Below is a small trained network, with its code and all its weights. Each question gives an input and a target symbol and asks what happens when units are switched off, that is, made to give their printed mean instead of their output.

import numpy as np


def w(rows, s, z=0):
    codes = np.array(rows[::2]) - 128.0
    scale = np.full(codes.shape[1], s)
    scale[-1] = z or s
    return codes * scale


def norm(h):
    return h / np.sqrt((h * h).mean(-1, keepdims=True) + 1e-5)


def f(y):
    return np.maximum(y, 0)


def softmax(a):
    e = np.exp(a - a.max(-1, keepdims=True))
    return e / e.sum(-1, keepdims=True)


def log_softmax(a):
    a = a - a.max(-1, keepdims=True)
    return a - np.log(np.exp(a).sum(-1, keepdims=True))


def net(x, mask):
    ids = ['γδεπστω'.index(c) for c in x.split()]
    T = len(ids)
    res = E[ids] + P[:T]
    r = norm(res)
    for j in range(3):
        rows = slice(2 * j, 2 * j + 2)
        q, k, v = (r @ M[0][rows].T for M in (Q, K, V))
        z = softmax(np.where(np.tri(T) > 0, q @ k.T / 2**0.5, -1e9)) @ v
        o = O[0][rows]
        res = res + np.where(mask[j], z, o[:, -1]) @ o[:, :-1]
    y = f(norm(res) @ A[0][:, :-1].T + A[0][:, -1])
    res = res + np.where(mask[3:19], y, B[0][:, -1]) @ B[0][:, :-1]
    return log_softmax(norm(res)[-1] @ U[:, :-1].T + U[:, -1])


Q, K, V, O, A, B = {}, {}, {}, {}, {}, {}
E = w([
[200,140,75,119,145],'γ',
[143,63,250,158,9],'δ',
[181,77,127,75,147],'ε',
[123,132,53,112,211],'π',
[202,83,202,170,218],'σ',
[56,163,69,130,228],'τ',
[93,188,151,185,106],'ω',
],0.013)
P = w([
[102,71,86,178,54],'0',
[81,200,70,73,161],'1',
[211,94,94,38,246],'2',
[113,90,117,161,139],'3',
[76,180,138,109,147],'4',
[255,85,105,2,219],'5',
],0.012)
Q[0] = w([
[174,32,86,84,108],'H1',
[182,214,168,29,97],'H1',
[177,7,73,131,127],'H2',
[179,221,172,45,110],'H2',
[152,115,86,103,203],'H3',
[162,217,96,69,28],'H3',
],0.011)
K[0] = w([
[98,136,142,247,147],'H1',
[170,183,191,51,196],'H1',
[44,103,150,170,160],'H2',
[146,210,183,83,195],'H2',
[21,232,149,128,173],'H3',
[160,154,74,116,90],'H3',
],0.011)
V[0] = w([
[95,163,199,135,172],'H1',
[122,12,170,83,187],'H1',
[171,139,98,71,102],'H2',
[253,159,103,178,83],'H2',
[104,94,156,143,193],'H3',
[112,217,153,132,129],'H3',
],0.012)
O[0] = w([
[149,194,146,197,159,44],'H1',
[138,49,123,165,229,254],'H1',
[185,109,165,48,162,136],'H2',
[254,158,112,122,89,94],'H2',
[115,137,147,141,92,225],'H3',
[140,181,94,115,108,107],'H3',
],0.011,0.0041)
A[0] = w([
[136,47,204,94,92,64],'N1',
[82,10,66,231,91,146],'N2',
[158,99,47,198,154,178],'N3',
[118,168,175,93,242,196],'N4',
[76,169,206,45,157,233],'N5',
[87,150,220,139,242,14],'N6',
[156,233,230,58,162,131],'N7',
[26,217,162,194,128,213],'N8',
[162,119,130,83,179,84],'N9',
[86,82,87,139,49,120],'N10',
[57,95,159,69,157,110],'N11',
[216,142,181,106,118,134],'N12',
[111,246,136,185,83,66],'N13',
[190,113,163,88,149,118],'N14',
[184,95,183,138,174,144],'N15',
[61,148,47,131,183,3],'N16',
],0.011,0.0048)
B[0] = w([
[134,162,105,74,167,170],'N1',
[145,216,102,144,156,200],'N2',
[147,149,234,149,134,189],'N3',
[101,111,82,51,88,250],'N4',
[135,147,222,196,114,198],'N5',
[91,157,126,67,168,192],'N6',
[199,247,132,171,175,164],'N7',
[204,35,54,176,80,171],'N8',
[80,144,127,231,110,185],'N9',
[93,141,117,81,172,152],'N10',
[110,132,148,89,156,186],'N11',
[157,165,121,82,110,159],'N12',
[31,50,83,64,203,139],'N13',
[88,124,85,139,86,179],'N14',
[161,118,84,135,96,208],'N15',
[181,133,194,109,74,166],'N16',
],0.011)
U = w([
[190,94,121,67,57,90],'γ',
[170,254,129,136,122,135],'δ',
[218,72,64,121,213,28],'ε',
[38,171,160,97,204,153],'π',
[168,112,190,233,144,252],'σ',
[56,143,85,225,141,195],'τ',
[101,89,54,122,83,163],'ω',
],0.0095,0.0036)

Each question gives the input, a string of symbols that net reads in full, and the target symbol t.
The units are the heads (2 rows each of Q, K, V and O) and the neurons (one row each of A and B). Each row of codes is followed by its name. A weight is (code - 128) times the scale printed after its matrix; where a second scale follows, it is the last column's (O, A, B and U).
mask holds one flag per unit, heads first, then neurons. A switched-off unit (its flag False) gives its mean, the last column of its rows in O or B, instead of its output. The means were averaged over made-up inputs and are rounded, as every weight is.
A unit's drop is (log p(t) with every unit on - log p(t) with that unit switched off) / (log p(t) with every unit on - log p(t) with every unit switched off).
The circuit of an input: a set's keep is (log p(t) with only the set's units on - log p(t) with every unit switched off) / (log p(t) with every unit on - log p(t) with every unit switched off). Starting from the 12 units with the biggest drops (on a tie, the unit counted first), units are removed one at a time, each time the one whose removal leaves the highest keep (on an exact tie, the one counted first), for as long as the keep stays at least 0.8.
units of the circuit, in order: the units of the circuit, biggest drop first
unit that matters most: the unit with the biggest drop
top k neurons: the k neurons with the biggest drops, biggest first
heads that matter: for each layer, one digit per head in row order, 1 if its drop is at least 0.15 and else 0, layers parted by /
input δ τ ε π, target δ: unit that matters most	N2
input ω σ τ γ τ σ, target π: units of the circuit, in order	H2, N8
input ε γ ω γ, target γ: units of the circuit, in order	H2, H1
input τ ω σ, target δ: heads that matter	101
input π σ π δ π, target γ: heads that matter	001
input ω τ ε, target δ: heads that matter	101
input σ ω σ τ ω δ, target δ: heads that matter	100
input σ δ ε π, target σ: units of the circuit, in order	H2, N3
input τ τ π, target π: heads that matter	010
input π ε ω γ, target π: heads that matter	100
input ε ω σ, target δ: heads that matter	100
input δ τ τ ω σ, target ε: units of the circuit, in order	N8, H2, N9
input ε σ σ ω, target ε: units of the circuit, in order	H2, H1
input τ σ π δ, target τ: top 2 neurons	N2, N8
input ω ω σ ε, target ω: units of the circuit, in order	H1, H2, N13, N3
input δ σ σ ε, target δ: top 2 neurons	N2, N4
input ω ε ω γ, target ω: unit that matters most	H1
input ω σ δ σ, target ω: units of the circuit, in order	H1, H2, N13
input δ σ ε ε τ ε, target π: units of the circuit, in order	H2, N8
input τ σ γ γ, target τ: units of the circuit, in order	H2
input ω ε π, target δ: heads that matter	100
input σ ω γ π, target σ: units of the circuit, in order	N3, H2
input ε ω σ τ, target ε: top 2 neurons	N6, N5
input γ σ σ τ, target γ: heads that matter	110
input ε π δ δ δ, target π: heads that matter	001
input σ σ ε γ ω γ, target δ: units of the circuit, in order	H1, H3
input τ ω τ, target δ: top 2 neurons	N16, N5
input τ ω γ, target δ: units of the circuit, in order	H1
input τ π δ π, target τ: heads that matter	110
